In the rows, zero is written as 128.
Facts:
stuzur φ fudron; stuzur φ skibor; fladro φ trura; fladro φ plimubrum; fladro φ stolal; misu φ medo; misu φ kadol; misu φ skabel
misu φ skede; stiritin φ zevu; stiritin φ kubrak; dustam φ fleso; dustam φ dretun; plusan φ vozir; derum φ stebugril; flizok φ zevu
flizok φ medo; flizok φ povin; flizok φ punim; flizok φ skibor; fudrun φ zipil; fudrun φ fleso; fudrun φ drekle; breskin φ bravim
lubran φ flogo; lubran φ vazis; lubran φ stivil; laflo φ rofubro; laflo φ flogri; laflo φ skibor; drodrol φ gepu; drodrol φ plogro
brebu φ fliba; brebu φ gritrul; gizen φ loval; gizen φ lepir; fligrufon φ trazis; lidril φ fudron; lidril φ zoti; lidril φ fleso
dulal φ draflem; dulal φ ladren; dulal φ tropo; dulal φ punim; modam φ gepu; modam φ madripe; modam φ bravim; modam φ rados
segredrur φ brifarim; luvivin φ flekli; luvivin φ gukles; plolak φ totrer; plolak φ tridi; plolak φ plimubrum; brolis φ nosek; brepek φ gredrogrok
brepek φ giflapin; bebe φ distan; bebe φ pulonen; bames φ fleso; bames φ drufor; treskabril φ totrer; treskabril φ sagres; treskabril φ lifeben
treskabril φ skoge; treskabril φ gukles; flaklon φ sadrobur; flaklon φ lifeben; flaklon φ groni; vozus φ flekli; vozus φ totrer; vozus φ rivir
limok φ skigaklal; limok φ gapezak; vusim φ fiskar; vusim φ druvedul; vusim φ gepu; vusim φ fliba; vusim φ boflo; bufloklir φ vazis
bufloklir φ lape; klusur φ skabel; gafar φ loval; gafar φ koflol; teloplik φ stilodin; teloplik φ distan; fafal φ fiskar; fafal φ madripe
paplodu φ fiskar; paplodu φ rados; kagrur φ zipil; kagrur φ medo; nastem φ nago; nastem φ dretun; skivu φ guski; kiska φ gepu
kiska φ tropo; ziskam φ druvedul; ziskam φ dribre; ziskam φ soges; neklis φ kabis; neklis φ plodre; neklis φ sagres; sistan φ dribre
sistan φ plovak; sistan φ mitrol; sistan φ rados; groskes φ lostinu; groskes φ bravim; groskes φ nosek; groskes φ nogum; groskes φ skibor
beso φ brifarim; sigras φ klasto; sigras φ nogum; kunozu φ dribre; kunozu φ draflem; kunozu φ grega; kunozu φ sabo; vedol φ kadol
vedol φ stolal; vedol φ tropo; vedol φ migra; skigaklal ζ brolis; skigaklal ζ kabre; skigaklal ζ bravim; skigaklal ζ vufle; zabro ζ stebugril
skabel ζ gizen; skabel ζ skibor; misu ζ paplodu; misu ζ ziskam; stepir ζ paplodu; stepir ζ drigetan; stepir ζ ketrezo; medo ζ klusur
medo ζ fligrufon; giflapin ζ tosi; giflapin ζ fliba; rivir ζ gizen; rivir ζ kabre; rivir ζ klararel; rivir ζ fletu; dustam ζ sabo
dustam ζ bames; plema ζ druvedul; flizok ζ kabre; lubran ζ stepir; stilodin ζ paplodu; stilodin ζ dribre; stilodin ζ tosi; kugarir ζ kabre
kugarir ζ skibor; drodrol ζ paplodu; drodrol ζ brolis; drodrol ζ kabre; drodrol ζ gupoklu; gizen ζ bravim; gizen ζ fligrufon; fligrufon ζ flizok
fligrufon ζ gromom; ketrezo ζ gupoklu; tosi ζ drigetan; tosi ζ skibor; sagres ζ fudron; sagres ζ naleplam; lidril ζ sabo; modam ζ kabre
modam ζ koflol; ketrem ζ stepir; migi ζ gafar; paron ζ tridi; paron ζ stodrin; druvedul ζ bames; migra ζ flekli; migra ζ bufloklir
migra ζ drekle; brepek ζ skegrum; brepek ζ skigaklal; bebe ζ flizok; narito ζ ketrezo; narito ζ vufle; plodre ζ kugrim; plodre ζ ketrezo
bames ζ flizok; bames ζ bravim; bames ζ koflol; klararel ζ modam; klararel ζ vufle; kugrim ζ tosi; klore ζ paplodu; klore ζ statikos
stolal ζ lubran; stolal ζ vufle; treskabril ζ braskobra; zipil ζ mitrol; braskobra ζ druvedul; vozus ζ modam; grega ζ tridi; grega ζ druvedul
grega ζ stolal; totrer ζ skobra; totrer ζ gromom; totrer ζ kubrak; lepir ζ skobra; fepeba ζ plodre; fepeba ζ flizok; gupoklu ζ kabre
skede ζ gromom; skede ζ vufle; plimubrum ζ plusan; vusim ζ kabre; gukles ζ klusur; skegrum ζ vufle; gromom ζ paplodu; mokas ζ modam
mokas ζ skoge; mokas ζ dribre; mokas ζ ziskam; mokas ζ fepeba; plovak ζ kabre; plovak ζ skigaklal; plovak ζ fepeba; statikos ζ kugarir
sabo ζ vozus; sabo ζ skoge; sabo ζ skede; dribre ζ koflol; bufloklir ζ kugrim; bufloklir ζ klusur; tridi ζ stilodin; tridi ζ stepir
tridi ζ ketrezo; klusur ζ koflol; teloplik ζ plodre; teloplik ζ gupoklu; foste ζ stebugril; foste ζ tridi; foste ζ druvedul; foste ζ skoge
foste ζ grele; vutel ζ kabre; vutel ζ ladren; grele ζ skegrum; paplodu ζ kabre; mosik ζ mitrol; mosik ζ sabo; fudron ζ kabre
vedan ζ drigetan; vedan ζ fligrufon; nastem ζ flizok; skivu ζ stolal; drigetan ζ ketrezo; skobra ζ gupoklu; skobra ζ gromom; skoge ζ drigetan
skoge ζ brolis; skoge ζ sistan; skoge ζ gokazas; skoge ζ skigaklal; nago ζ stodrin; lostinu ζ paplodu; lostinu ζ dribre; lostinu ζ tosi
lostinu ζ grele; flekli ζ kabre; flogri ζ gredrogrok; flogri ζ kubrak; didruk ζ giflapin; nogum ζ fligrufon; fliba ζ klusur; naleplam ζ gokazas
naleplam ζ gupoklu; bravim ζ kabre; bravim ζ gromom; ziskam ζ stilodin; tiklan ζ lubran; sistan ζ fudrun; sistan ζ nogum; beso ζ naleplam
beso ζ gromom; skibor ζ dribre; sigras ζ paplodu; sigras ζ vufle; fubutrir ζ fepeba; groni ζ skegrum; groni ζ mitrol; groni ζ bames
vufle ζ kabre; kunozu ζ nogum; fletu ζ fudron; fletu ζ tridi; fletu ζ gokazas; fletu ζ kunozu; zevu ζ flekli; zevu ζ kugrim
zevu ζ lubran; zevu ζ bravim; zevu ζ nastem; zevu ζ koflol; boflo ζ groni; drekle ζ tosi; skigaklal ξ 110; lape ξ 310
stuzur ξ 110; fladro ξ 110; zabro ξ 110; skabel ξ 310; misu ξ 110; stepir ξ 110; medo ξ 110; giflapin ξ 310
koflol ξ 310; stiritin ξ 110; rivir ξ 110; ladren ξ 110; dustam ξ 310; plema ξ 310; kabis ξ 110; plusan ξ 110
plogro ξ 110; derum ξ 310; flizok ξ 110; fudrun ξ 110; breskin ξ 110; lubran ξ 310; laflo ξ 110; stilodin ξ 110
kugarir ξ 110; drodrol ξ 110; guski ξ 110; brebu ξ 110; gizen ξ 310; distan ξ 110; fligrufon ξ 310; ketrezo ξ 110
stebugril ξ 110; tosi ξ 310; kabre ξ 310; brifarim ξ 110; sagres ξ 310; lidril ξ 310; flogo ξ 110; dulal ξ 110
modam ξ 310; segredrur ξ 110; ketrem ξ 110; luvivin ξ 110; migi ξ 110; gritrul ξ 310; plolak ξ 310; brolis ξ 110
paron ξ 110; druvedul ξ 110; migra ξ 310; brepek ξ 310; bebe ξ 310; narito ξ 110; plodre ξ 310; gokazas ξ 310
pulonen ξ 110; bames ξ 110; klararel ξ 110; kugrim ξ 110; klore ξ 110; stolal ξ 310; treskabril ξ 310; zipil ξ 110
dretun ξ 310; flaklon ξ 110; braskobra ξ 110; vozus ξ 310; grega ξ 310; kadol ξ 310; vozir ξ 110; totrer ξ 110
limok ξ 110; lepir ξ 110; fepeba ξ 310; stivil ξ 110; gupoklu ξ 110; sadrobur ξ 110; skede ξ 110; plimubrum ξ 310
vusim ξ 110; gukles ξ 310; skegrum ξ 310; gromom ξ 310; fleso ξ 310; mokas ξ 110; plovak ξ 310; statikos ξ 310
sabo ξ 310; dribre ξ 110; povin ξ 110; trazis ξ 110; bufloklir ξ 110; tridi ξ 110; stodrin ξ 310; gepu ξ 110
madripe ξ 110; klusur ξ 110; rofubro ξ 110; loval ξ 310; zoti ξ 310; gafar ξ 310; tropo ξ 110; punim ξ 110
teloplik ξ 310; foste ξ 110; vutel ξ 110; grele ξ 110; trura ξ 110; vazis ξ 110; fafal ξ 310; soges ξ 110
paplodu ξ 110; rados ξ 310; mosik ξ 110; draflem ξ 110; fudron ξ 110; kagrur ξ 110; vedan ξ 110; nastem ξ 310
skivu ξ 110; drigetan ξ 110; skobra ξ 110; klasto ξ 110; skoge ξ 110; nago ξ 110; lostinu ξ 110; flekli ξ 110
gapezak ξ 310; flogri ξ 110; didruk ξ 110; nogum ξ 310; fliba ξ 110; drufor ξ 310; naleplam ξ 110; kiska ξ 110
bravim ξ 110; ziskam ξ 310; tiklan ξ 310; neklis ξ 110; fiskar ξ 310; nosek ξ 110; mitrol ξ 110; sistan ξ 310
groskes ξ 310; beso ξ 110; lifeben ξ 310; skibor ξ 110; sigras ξ 310; kubrak ξ 310; fubutrir ξ 110; groni ξ 110
vufle ξ 110; kunozu ξ 310; vedol ξ 310; fletu ξ 110; gredrogrok ξ 110; zevu ξ 110; boflo ξ 110; drekle ξ 110

Known rows:
foste: [118 117 122 137 135 146 103 136 125 143 149 126 123 142 150 120 136 149
 120 129 141 131 121 122 115 103 124 143 134 160 131 142 123 120 143 143
 119 129 159 136 126 133]
skoge: [128 115 125 145 132 150 100 122 125 141 137 126 125 142 146 124 144 148
 127 141 144 127 118 121 108 108 122 143 150 143 127 142 126 133 145 147
 116 123 158 134 123 131]
treskabril: [165 125 116 167 114 161 120  81 144 130 151 122 146  79 131  97 151 113
 139 127 138 100 102 172 149 156 159 109 135  84 120  89 102 134 166  78
 127 116  94 116 142 115]
rados: [116 136 151 127 109 114 157 122 117 165  83 136 135 115 116 141 136  94
 122 123 117 140 129 141 188 144 142 118 114 125 132 138 141  98 106 104
 131 158  66 165 129 105]
brebu: [119 134 152 110 118 113 131 140 101 126 117 125 125 111 100 137 126 103
 123 122 131 105 146 140  98 153 126 119 138 126 170 121 136 121 115 154
 137  99 126 107 145 119]
klararel: [130 126 119 123 159 150  71 137 147 160 153 148 139 140 140  79 132 157
 136 132 145 143 129 113 126 124 128 147 120 158 156 162 131 108 151 148
 109 122 158 128 103 125]
vufle: [157 136  98 103 186 137  41 151 186 136 130 155 171 129 112  88 136 149
 173 135 146 160 154  73 112 152 132 140 114 112 101 182 155 122 132 154
  94 120 163 123  82 124]
skede: [121 126 122 124 143 155  72 164 140 137 142 158 130 140 119 100 131 162
 144 140 136 124 118 110 110 113 116 134 140 157 137 146  98 113 150 151
 120 138 163 131  91 160]
madripe: [106 128 158 109 120 105 128 138  97 156  91 124 125 133 117 150 136 110
 117 132 137 137 137 123 119 135 124 130 135 148 161 165 142 105 114 164
 128 120 120 145 133 110]
gafar: [138 135 143 124 115 119 171 111 122 123 121 141 130  99 100 115 108  93
 131 125 108 114 124 158 160 161 139 104 116 100 146  95 116 131 121  91
 142 132  86 110 139 125]
loval: [138 129 144 120 115 120 167 108 123 147 108 145 127 124 113 126 108 104
 133 150 111 134 112 132 176 137 139 122 120 108 130 134 112 133 117  91
 151 159  94 126 124 116]
kugrim: [124 114 124 159 146 145 143  91 137 136 143  98 112 159 166 156 135 150
 107 129 147 137 131 129 104  88 112 158 133 143 124 124 176 145 113 139
 107 121 166 128 156 119]
bufloklir: [130 126 103 140 126 128 127 125 134 111 175  87 126 118 151 130 138 136
 109 100 138 111 127 144  98 128 126 142 127 138 144  93 141 127 135 142
 112  84 154 110 165 121]
bravim: [118 145  89 111 126  98  72 173 146  92  84 102 175 145 125 142 179 143
 147 115 147 178 141  97 105 121 124  97 123 130  81 137 153 115 164 166
 102 107 112 175 105 127]
fligrufon: [120 135  93 160  75 118 137 166 129  83 141 106 136  82 134 128 154 127
 131  93 110  90 104 148 155 134 143  90 141 111  68  65  55 125 168 101
 146 138  88 151 128 166]
medo: [102 140  96 113 126 134 130 152 140  93 152  97 126 141 154 146 114 165
 120 121 116 130 112 109 104  79 106 153 128 146 126 112  90 122 138 131
 145 130 169 112 143 147]
limok: [124 128 154 109 118 111 132 132  99 121 127 126 126 121 103 128 120 114
 123 130 131 112 141 141  94 151 129 118 139 123 174 122 129 136 122 149
 139  94 133 101 144 120]
lostinu: [123 114 122 153 153 145 124 100 140 129 133 109 124 173 148 145 141 154
 117 130 150 154 131 134 101  96 114 144 129 145 125 123 179 143 129 141
 103 127 153 137 140 125]
stodrin: [135 130 146 119 116 119 169 112 122 146 102 145 126 125 120 126 114 110
 129 149 106 136 117 133 180 134 140 119 113 118 129 141 115 129 115  88
 150 161  90 130 124 112]

Rows:
No name comes twice in this set of rows, the named rows included.
[122 126 130 123 142 143 112 148 133 115 155 129 113 143 155 119 119 147
 122 128 124 123 134 116 111 102 119 150 125 153 126 143 112 134 127 146
 132 131 156 123 118 141] | zipil
[136 141 104 146 103 129 147 151 140  84 163 107 126  85 160 112 142 109
 128  90 107  90 133 146 160 146 147 117 120 112  71  85  88 129 146  99
 145 122  79 147 130 141] | nastem
[117 121 123 154 125 135 103 140 122 119 121 131 117 140 131 145 146 152
 129 141 139 119 122 114  96 104 117 123 156 139  98 136 116 140 139 152
 121 134 148 149 114 152] | naleplam
[117 107 140 188 151 172 111 107 126 131 116 153  94 164 109 153 149 158
 127 147 154 113 131 134  85  91 100 117 165 141 112 125 160 158 119 146
  98 155 157 150 110 165] | stepir
[131 131 108 145 130 145 149 115 160 140 142 129 131 120 143 128 117 137
 131 127 115 132 109 129 176 113 128 140 112 121  94 119 119 120 117  87
 124 165 117 139 131 133] | migra
[111 132 148 101 118 105 128 146  95 114  98 112 140 144  98 131 144 107
 115 119 140 142 141 156  93 151 121  95 123 140 185 107 158 117 137 157
 127  86 101 125 144 114] | breskin
[125 119 112 128 130 143  88 141 131 150 159 124 135 137 163 103 136 149
 121 128 138 132 116 122 126 112 132 152 130 160 147 149 109 108 160 143
 124 118 155 128 121 123] | groni
[142 142 107 147 161 117  65 141 162 108 111 118 157  92  91 151 173 116
 162  90 167 122 185 111  82 168 122 102 134  93  76 126 220 117  90 181
  62 100 121 151 125 120] | paplodu
[129 133 155 104 116 125 130 127 102 119 132 132 130 104  96 131 118 112
 127 132 131 104 135 142  83 154 129 123 144 111 175 120 121 132 119 145
 141  94 141  89 149 120] | fladro
[143 129 108 128 139 127  84 119 145 124 128 116 146 125 143 130 144 140
 145 138 148 143 132  92 102 125 137 141 143 115  99 154 132 133 140 151
 110 112 157 127 122 116] | rivir
[128 115 133 154 156 149 142 100 133 127 152 106  99 158 170 150 130 141
 105 125 139 131 147 129 101  92 114 161 128 147 119 133 176 150 106 142
 111 125 162 132 145 122] | drekle
[138 116 116 182 124 161 148  99 143 135 124 136 112 131 134 135 139 136
 133 135 126 125 105 143 161 104 130 121 134 119  83 113 123 137 133  89
 119 172 106 157 119 149] | plodre
[123 152 140 107 115 130 176 128 137 120 131 149 128  79  78 133  87 110
 140 119  97  93 120 150 154 146 115 119 112  91 155  91 109 114  89  82
 141 154 107  90 143 135] | vedol

The same things again, as new rows of numbers:
Known rows:
lubran: [122  99 126 110 138  77 134 152  73 106 124 168 173 113 128 122 160 105
 166 159 151 113 128 120 132 101 150 118]
stivil: [121 140 140 127 100 143 118 130 160 151 141 104 102 143 132 163 100 149
 114 105 106 144 124 126 136 151 131 103]
vazis: [122 137 140 113 105 143 119 128 156 152 140 110 103 139 131 161 100 149
 111 109 108 142 120 127 137 152 132 103]
fudrun: [ 91 181 109  75  70  79 137 134 109 164 110 124 146  98 147 152  73 137
  94  90 100 132  67 105 104 140 120 166]
fleso: [125 142  98  56  53  82  97 127  79 124 134  94  98  60 115 164  61 159
  77  62 186 158  83 114  80 175 110 203]
dustam: [110 155  86  97 101  64 117 135  44 110 111 104 186  62 132 120 131 100
 113 114 191 112  89 108  87 104 101 207]
nago: [134 122 126 150 129 137 127 103 139  95 118 100 132 114 116 114 121 118
 124 119 137 114 133 105 146 143 123 128]
rados: [133 103 111 121  94 134 134 162 106 137 142 121  62 154 128 164 171 130
 124 127 122 205 132 146 111 169 110 132]
plimubrum: [151  99 131 131 145 128 109 133 103 119 141 117 131 121 115 117 160 129
 125 130 181 110 139 124 116 105 140 102]
plusan: [ 93 166 132 102 100 113 134 142 134 182 122 135 142 146 147 155 120 130
 117 126  75 140 103 136 119 126 133 109]
kiska: [ 92 137 126 145 102 143 160 168 127 198  99 211 107 168 170 148 132 111
 166 120  82 145  60 116 119 147 106 121]
draflem: [121 136 141 136 105 154 120 131 163 162 136 140  99 148 139 149  98 145
 123  95 110 143 110 122 137 151 124 109]
treskabril: [127 132 119  90 156  83 112 146  66 147 138 101 180 119 128 131 204 104
 106 163 139  86 129 129 100  73 152  63]
kagrur: [ 96 171 133 101  95 106 125 147 154 188 116 182 159 132 164 142  81 142
 139  99 100 124  80 132 126 114 125 129]
pulonen: [123 144 136 120  95 143 122 129 158 151 136 111  99 143 129 151  94 147
 105 105 101 147 120 132 135 148 129 101]
didruk: [132 119 130 156 138 137 136 113 146  98 121 114 128 113 105 114 128 121
 134 122 139 110 140 117 153 129 112 119]
fliba: [129 129 120 171 144 167 138 118 146 124 105 102 124 110  97 111 158 110
 121 119 149 118 138 111 149 117  66 121]
klusur: [ 97 184 128 163 154 158 141 133 142 181  86 149 194  99 127  96 161 100
 133 125 155  81 114 136 139  54  58 130]
gokazas: [142 107 137 105 101 130 103 150 128 152 152 128 102 143 128 156 116 155
 128 106 149 169 122 148 116 140 134 118]

Rows:
No name comes twice in this set of rows, the named rows included.
[130 137 137 118 109 160 100 150 129 169 144 114 107 124 118 159 141 151
 112 104 182 158 130 164 109 125  90 122] | koflol
[143 126 123 154 140 130 123 112 159  95 126 108 143 123 122 110 116 125
 141 116 120 122 147 122 162 118 123 135] | flogri
[127 115 108 132 142  97 133 152  66 124 112 137 154 136 127 124 195  92
 145 152 132 151 121 127 112 103 120 145] | sistan
[139 151 118 114 197 179 151  74 144 119 148 117  98 118 121 104 150 150
  45 182 100  52 157 143  59 141 171 135] | flekli
[108 156  76 133 163 163 184 143  83 117 111 191  97 123 148 104 231  90
 117 208 113 142 149 184  60 137  75 209] | modam
[164  73 140 134 156  94 142 111 123  81 112 118 121 138 107  99 100 136
 143 122  86 122 144  74 152 146 181 122] | ketrezo
[129  92 149 105 148 121 181 123 144  91 104 156  99  75  63 101 120 142
 141 140 112  96 167 101 166 124  96  87] | stilodin
[102 177 127  80 113 103 129 148 121 188 139  98 146 144 146 167 148 131
  80 144  64 118 105 129 104 111 156  57] | luvivin
[170  77 129 161 167 104 120  96 124  97 111  94 137 163 122  93 104 130
 127 111  98 128 130  79 142 125 182 154] | skobra
[143 158 105 109 170 161 156  73 164  86 129 143 106 102 131  81  93 157
  74 159 108  83 166 166  85 146 145 221] | fudron
[139  88 144 115 146 125 138 142 117 107 119 146 113  82  72 109 157 138
 144 131 181 122 162 135 144 103  86 107] | giflapin
[141 115 119 190 126 127 102 100 139  65 149 131 155 146 165  98 103 104
 175 137 149  84 124 100 154 154 172 132] | skede
[113 105 111 137 168 135 196 115 101 123  92 209 107 145 137  88 155 108
 137 177  59 104 107 102  91 157 146 172] | drodrol
[112 146 129  65 117  97 112 174  86 200 144 126 145 136 142 170 164 136
  91 136 126 133 106 147  84 101 148  63] | plolak

